Below are the code and all the weights of a small trained network. Each question names an input and a class and asks about switching units off, where a switched-off unit gives its printed mean instead of its output.

import numpy as np


def w(rows, s, z=0):
    codes = np.array(rows[::2]) - 128.0
    scale = np.full(codes.shape[1], s)
    scale[-1] = z or s
    return codes * scale


def f(y):
    return np.maximum(y, 0)


def log_softmax(a):
    a = a - a.max(-1, keepdims=True)
    return a - np.log(np.exp(a).sum(-1, keepdims=True))


def net(x, mask):
    res = np.array(x, float).reshape(1, 4) / 4 @ E
    y = f(res @ A[0][:, :-1].T + A[0][:, -1])
    res = res + np.where(mask, y, B[0][:, -1]) @ B[0][:, :-1]
    return log_softmax(res[-1] @ U[:, :-1].T + U[:, -1])


A, B = {}, {}
E = w([
[135,64,58,202,66,159],'x0',
[140,114,84,107,133,142],'x1',
[60,11,115,124,146,35],'x2',
[174,76,201,24,15,158],'x3',
],0.012)
A[0] = w([
[139,159,128,129,145,179,191],'neuron 1',
[165,119,212,98,84,93,132],'neuron 2',
[174,148,136,165,88,251,220],'neuron 3',
[216,150,111,95,101,173,202],'neuron 4',
[79,236,147,179,188,123,254],'neuron 5',
[126,117,99,180,119,78,154],'neuron 6',
[197,129,168,117,73,119,129],'neuron 7',
[189,113,151,61,61,61,129],'neuron 8',
[235,211,113,60,85,229,189],'neuron 9',
[75,112,46,69,68,132,97],'neuron 10',
[141,49,175,139,87,113,159],'neuron 11',
[2,66,93,172,182,29,188],'neuron 12',
[68,67,65,135,117,103,192],'neuron 13',
[139,153,33,123,81,122,137],'neuron 14',
[137,172,125,208,118,198,246],'neuron 15',
[66,57,123,92,108,32,179],'neuron 16',
[132,175,135,138,128,230,237],'neuron 17',
[44,110,104,185,170,116,163],'neuron 18',
[227,197,182,162,94,120,192],'neuron 19',
[122,78,113,28,111,99,128],'neuron 20',
[156,70,199,70,57,166,167],'neuron 21',
[115,206,108,171,166,207,203],'neuron 22',
[115,161,114,157,188,203,193],'neuron 23',
[99,131,96,140,230,71,237],'neuron 24',
[92,153,58,133,163,120,232],'neuron 25',
],0.0091,0.005)
B[0] = w([
[177,176,89,208,82,146,168],'neuron 1',
[144,109,173,93,85,155,186],'neuron 2',
[107,191,155,159,121,130,208],'neuron 3',
[115,172,175,138,111,146,191],'neuron 4',
[157,167,111,191,154,76,232],'neuron 5',
[94,147,140,120,200,122,172],'neuron 6',
[81,125,152,111,69,175,177],'neuron 7',
[142,132,160,103,106,148,191],'neuron 8',
[105,180,194,190,68,205,234],'neuron 9',
[146,133,156,68,93,119,161],'neuron 10',
[146,106,186,65,143,157,185],'neuron 11',
[132,83,175,116,191,60,252],'neuron 12',
[141,116,159,99,193,109,200],'neuron 13',
[109,157,126,135,149,126,159],'neuron 14',
[157,234,126,195,169,126,200],'neuron 15',
[155,13,205,34,142,150,214],'neuron 16',
[149,202,175,161,101,153,197],'neuron 17',
[128,124,106,112,170,103,202],'neuron 18',
[146,211,108,107,98,180,194],'neuron 19',
[163,117,154,75,121,161,182],'neuron 20',
[143,104,255,83,52,233,221],'neuron 21',
[219,175,93,158,143,132,205],'neuron 22',
[193,155,66,176,182,132,186],'neuron 23',
[148,125,129,123,181,33,223],'neuron 24',
[136,138,136,174,167,41,195],'neuron 25',
],0.009,0.016)
U = w([
[198,197,82,170,169,102,244],'0',
[12,90,82,146,114,107,24],'1',
[73,187,156,113,77,169,176],'2',
[93,148,78,109,125,116,3],'3',
[99,111,34,119,116,144,79],'4',
[94,93,138,106,216,23,168],'5',
[108,112,54,124,111,129,38],'6',
[137,54,168,38,135,136,89],'7',
],0.011,0.0031)

Each question gives the input, the list of numbers given to net, and the class t.
The units are the neurons (one row each of A and B). Each row of codes is followed by its name. A weight is (code - 128) times the scale printed after its matrix; where a second scale follows, it is the last column's (A, B and U).
mask holds one flag per neuron, in row order. A switched-off neuron (its flag False) gives its mean, the last column of its row in B, instead of its output. The means were averaged over made-up inputs and are rounded, as every weight is.
A unit's drop is (log p(t) with every unit on - log p(t) with that unit switched off) / (log p(t) with every unit on - log p(t) with every unit switched off).
The circuit of an input: a set's keep is (log p(t) with only the set's units on - log p(t) with every unit switched off) / (log p(t) with every unit on - log p(t) with every unit switched off). Starting from the 12 units with the biggest drops (on a tie, the unit counted first), units are removed one at a time, each time the one whose removal leaves the highest keep (on an exact tie, the one counted first), for as long as the keep stays at least 0.8.
units of the circuit, in order: the units of the circuit, biggest drop first
k most important neurons: the k neurons with the biggest drops, biggest first
drop of u: that unit's drop, to one decimal
input [-5,0,0,7], class 2: units of the circuit, in order	[neuron 9]
input [5,0,-5,1], class 2: 3 most important neurons	[neuron 9; neuron 5; neuron 24]
input [1,5,0,3], class 2: units of the circuit, in order	[neuron 12; neuron 24]
input [-8,5,8,1], class 7: 3 most important neurons	[neuron 16; neuron 20; neuron 5]
input [-6,-5,0,8], class 2: 2 most important neurons	[neuron 9; neuron 12]
input [1,0,8,1], class 7: 2 most important neurons	[neuron 16; neuron 5]
input [-4,-5,1,0], class 5: 2 most important neurons	[neuron 21; neuron 9]
input [7,-6,-2,1], class 2: 2 most important neurons	[neuron 5; neuron 24]
input [1,6,-6,1], class 2: 2 most important neurons	[neuron 9; neuron 24]
input [0,7,3,0], class 5: drop of neuron 21	0.8
input [1,6,-4,1], class 2: drop of neuron 24	0.1
input [-1,-5,4,0], class 5: drop of neuron 21	1.0
